Here is a tiny trained network, its code and every weight. The questions are about switching its units off for an input and a class, where a switched-off unit gives its printed mean instead of its output.

import numpy as np


def w(rows, s, z=0):
    codes = np.array(rows[::2]) - 128.0
    scale = np.full(codes.shape[1], s)
    scale[-1] = z or s
    return codes * scale


def f(y):
    return y / 2 * (1 + np.tanh(0.7978845608 * (y + 0.044715 * y**3)))


def log_softmax(a):
    a = a - a.max(-1, keepdims=True)
    return a - np.log(np.exp(a).sum(-1, keepdims=True))


def net(x, mask):
    res = np.array(x, float).reshape(1, 8) / 4 @ E
    y = f(res @ A[0][:, :-1].T + A[0][:, -1])
    res = res + np.where(mask, y, B[0][:, -1]) @ B[0][:, :-1]
    return log_softmax(res[-1] @ U[:, :-1].T + U[:, -1])


A, B = {}, {}
E = w([
[6,48,64,75,57,215,253,89,170,121,65],'x0',
[98,86,229,56,53,130,52,64,86,44,143],'x1',
[132,107,159,163,151,129,136,136,107,125,119],'x2',
[132,136,200,149,96,137,171,195,172,101,141],'x3',
[77,125,124,137,171,130,95,125,136,126,113],'x4',
[58,123,106,69,132,129,35,127,115,191,129],'x5',
[165,133,99,200,174,173,150,166,238,254,124],'x6',
[96,121,132,106,152,204,88,165,228,80,199],'x7',
],0.0057)
A[0] = w([
[133,91,147,108,159,173,122,139,191,70,182,249],'N1',
[52,2,127,60,38,155,149,112,128,13,45,179],'N2',
[142,151,173,78,81,113,31,98,74,66,155,252],'N3',
[225,203,130,150,244,97,66,209,170,192,126,236],'N4',
[133,122,164,93,113,153,177,167,177,131,88,234],'N5',
[78,105,72,165,126,151,203,128,179,176,67,135],'N6',
[42,105,108,106,101,104,144,103,130,168,108,197],'N7',
[151,162,134,145,106,72,72,159,107,50,158,177],'N8',
],0.0061,0.0033)
B[0] = w([
[102,199,104,144,141,70,126,91,136,107,86,174],'N1',
[187,79,8,105,86,143,168,168,89,77,20,230],'N2',
[148,109,194,139,138,59,66,131,89,102,106,202],'N3',
[173,154,114,208,57,86,71,205,118,46,62,254],'N4',
[54,213,60,121,171,144,113,143,126,188,107,170],'N5',
[80,88,120,37,185,254,192,239,145,203,175,191],'N6',
[114,134,26,140,147,157,126,150,176,155,102,169],'N7',
[105,149,246,85,156,84,68,47,65,105,167,168],'N8',
],0.0069,0.0091)
U = w([
[105,254,162,201,166,60,75,108,78,126,153,237],'0',
[215,84,67,157,78,130,107,214,156,76,34,146],'1',
[62,107,79,68,159,195,231,122,120,138,79,187],'2',
[99,102,125,108,206,232,221,175,175,235,212,2],'3',
[117,80,250,62,167,103,98,87,64,76,171,15],'4',
],0.0049,0.0027)

Each question gives the input, the list of numbers given to net, and the class t.
The units are the neurons (one row each of A and B). Each row of codes is followed by its name. A weight is (code - 128) times the scale printed after its matrix; where a second scale follows, it is the last column's (A, B and U).
mask holds one flag per neuron, in row order. A switched-off neuron (its flag False) gives its mean, the last column of its row in B, instead of its output. The means were averaged over made-up inputs and are rounded, as every weight is.
A unit's drop is (log p(t) with every unit on - log p(t) with that unit switched off) / (log p(t) with every unit on - log p(t) with every unit switched off).
The circuit of an input: a set's keep is (log p(t) with only the set's units on - log p(t) with every unit switched off) / (log p(t) with every unit on - log p(t) with every unit switched off). Starting from all 8 units, units are removed one at a time, each time the one whose removal leaves the highest keep (on an exact tie, the one counted first), for as long as the keep stays at least 0.8.
circuit, biggest first: the units of the circuit, biggest drop first
top k neurons: the k neurons with the biggest drops, biggest first
drop of u: that unit's drop, to one decimal
input [3,-6,6,-2,-3,8,2,-6], class 3: circuit, biggest first : [N6 N2]
input [-2,-5,-8,0,-5,-3,-7,-6], class 0: top 2 neurons : [N2 N6]
input [4,3,0,8,-2,-1,2,-1], class 2: top 3 neurons : [N4 N5 N3]
input [-1,-3,3,1,-8,6,-4,2], class 0: circuit, biggest first : [N2]
input [-3,6,3,-6,7,-5,-1,3], class 4: circuit, biggest first : [N4 N8]
input [3,0,-2,5,5,-7,6,1], class 3: circuit, biggest first : [N6 N2]
input [-1,5,7,4,4,-6,2,6], class 0: circuit, biggest first : [N1 N6 N2]
input [2,0,2,5,-7,0,6,-4], class 3: circuit, biggest first : [N2 N6 N4]
input [-3,-1,-8,3,6,-5,-1,2], class 0: circuit, biggest first : [N2 N6]
input [-6,7,-7,0,-4,1,8,7], class 0: circuit, biggest first : [N2 N1]
input [-3,2,-6,6,8,8,3,6], class 0: circuit, biggest first : [N2 N6]
input [-8,2,-4,-4,-4,-2,-1,-7], class 4: top 2 neurons : [N8 N5]
input [2,-1,0,-4,3,5,8,-1], class 3: top 2 neurons : [N6 N2]
input [-6,2,-6,4,-8,0,-8,0], class 4: circuit, biggest first : [N8 N4]
input [0,4,-1,5,-2,-3,-2,3], class 4: top 2 neurons : [N4 N8]
input [0,3,-7,-2,-1,2,-4,-8], class 4: circuit, biggest first : [N4 N3]
input [-6,6,-8,-1,2,-4,7,5], class 0: circuit, biggest first : [N2 N1]
input [8,-5,-5,7,-2,-6,7,5], class 3: circuit, biggest first : [N6]
input [6,-1,5,3,1,6,3,2], class 3: top 2 neurons : [N6 N4]
input [2,-3,-7,7,2,-6,-5,-5], class 2: top 3 neurons : [N4 N3 N5]
input [-1,-4,2,1,-6,-7,-7,8], class 0: drop of N6 : 0.2
input [3,-3,5,-5,-2,-6,1,0], class 3: drop of N2 : 0.2
input [4,4,-8,5,1,-2,4,4], class 2: drop of N3 : 0.1
input [-5,5,-5,6,-4,-3,-1,-8], class 4: drop of N8 : 0.2
